Ruk: [137  90 133 154 160 126 147 111  93 184 173 138 132 156 102 161 162 121
 112 129 166 111 132 164 108 128  97  92 100 138 115  84  99  68  74 134
  98 144 172 121 140 126 148 150 104 179 113 125 123  81  83 147 184 153
 124  88 173 129 110 118 122]
rav: [140  82 129 154 166 129 147 108  93 180 172 138 138 150 100 166 169 123
 111 128 166 108 127 164 103 128  90  99  97 148 108  92  99  69  79 135
 100 152 171 123 145 125 137 142  91 172 107 131 117  89  88 145 184 159
 121  98 175 138 106 123 118]
pobiv: [ 82 151  82 135 131 123 133 129 131 148 164 131 190 116  87 140  93 127
  97 169 136 193 138  96  89 153 134 178 116  97 119 128 114 130 169 200
 117 169 136 128 174 108 121  66 131 143 100 161 121 109 146 142 154 163
 138 137 111 117  71 132 126]
difa: [ 80 128 136 139 147 148 126 130 133 117  92 146 120 136 152  96  95  85
 176 120 132 130 180  96 121  87 175 121  90 111 116 123 176 160 116 192
 142 164  98 148 162 126 159 126 129 137 157 190 192 141 110 144 183 101
 139 101 104 140 109 149  91]
fored: [ 76 112 103  84 114 149 200 101 144  79 128 117 208 192 137 119 112  87
  73 163 136 184 146  93 194 124  99 130  98 139 113 159  80 135 101  92
 168 103 139  98 155 150  93 170 118 125 177  72  96 129  95 141 131 151
 136 158  67 123 114 154  95]
Sovev: [137  90 133 154 160 126 147 111  93 184 173 138 132 156 102 161 162 121
 112 129 166 111 132 164 108 128  97  92 100 138 115  84  99 180  74 134
  98 144 172 121 140 126 177 150 104 179 113 125 123  81  83 147 184 153
 124  88 173 129 110 118 122]
tolo: [127  95 201 119 169 151 118 146  67 138 154 145  98 114 107  87 160 110
 189 134  71 188 102 110 121 173 130  65  71 143 145 104 104 135  73  96
 135 140 156  98 121  80  95  95  86  94 123  78  87 123 119 191 107 150
 114 177 102 139  76 121  80]
Sali: [173 104 102  73  95 102 145  71 143  87  67  95 154 169 139 146  98 104
 189  78  80 127  94 119 114 121 118 107 138 144 114  95 150 191 119 156
 134 177  80  65  86 151 201  96 110 123  98 140 121  71 121 130  87  76
 188 110 107 135 123 160 135]
zek: [116 148  87 126 144 147 128 142 140 149 183 139 176 110 116 137 109 101
  96 176 132 190 136  95  85 148 123 192  92  90 120 159  96 139 130 192
  98 160 175 111 141 121 136  80 126 121 105 164 130 129 152 146 157 180
 120 133 126 101  91 117 162]
vabog: [150 115 139 133  85 187 166  87 138 102 150 129 114  91  86 159 114 125
 114 166 162 114 162  86  76 123 121 114 114 149 143 141 124 175 139 149
 120 114 161 151 143 114 175  87 116 144  91 148 143  96 139 121 102 142
 145 126 135 104  75 124 158]
perm: [160 175 111 141 121 136  80 126 121 105 164 130 129 152 146 157 180 120
 133 126 101  91 117 162 116 148  87 126 144 147 128 142 140 149 183 139
 176 110 116 137 109 101  96 176 132 190 136  95  85 148 123 192  92  90
 120 159  96 139 130 192  98]  zek
perm: [ 80  85  87  90  91  92  95  96  96  98 101 101 104 109 110 111 116 116
 117 120 120 121 121 123 126 126 126 128 129 130 130 132 133 136 136 137
 139 139 140 141 142 144 146 147 148 148 149 152 157 159 160 162 164 175
 176 176 180 183 190 192 192]  difa
perm: [ 65  67  71  71  73  76  78  80  80  86  87  87  94  95  95  95  96  98
  98 102 102 104 104 107 107 110 110 114 114 118 119 119 121 121 121 123
 123 127 130 134 135 135 138 139 140 143 144 145 146 150 151 154 156 160
 169 173 177 188 189 191 201]  Sali
perm: [ 68  74  81  83  84  88  90  92  93  97  98  99 100 102 104 108 110 111
 111 112 113 115 118 121 121 122 123 124 125 126 126 128 129 129 132 132
 133 134 137 138 138 140 144 147 147 148 150 153 154 156 160 161 162 164
 166 172 173 173 179 184 184]  Ruk
perm: [126 135 104  75 124 158 150 115 139 133  85 187 166  87 138 102 150 129
 114  91  86 159 114 125 114 166 162 114 162  86  76 123 121 114 114 149
 143 141 124 175 139 149 120 114 161 151 143 114 175  87 116 144  91 148
 143  96 139 121 102 142 145]  vabog
perm: [162 117  91 101 126 133 120 180 157 146 152 129 130 164 105 121 126  80
 136 121 141 111 175 160  98 192 130 139  96 159 120  90  92 192 123 148
  85  95 136 190 132 176  96 101 109 137 116 110 176 139 183 149 140 142
 128 147 144 126  87 148 116]  zek

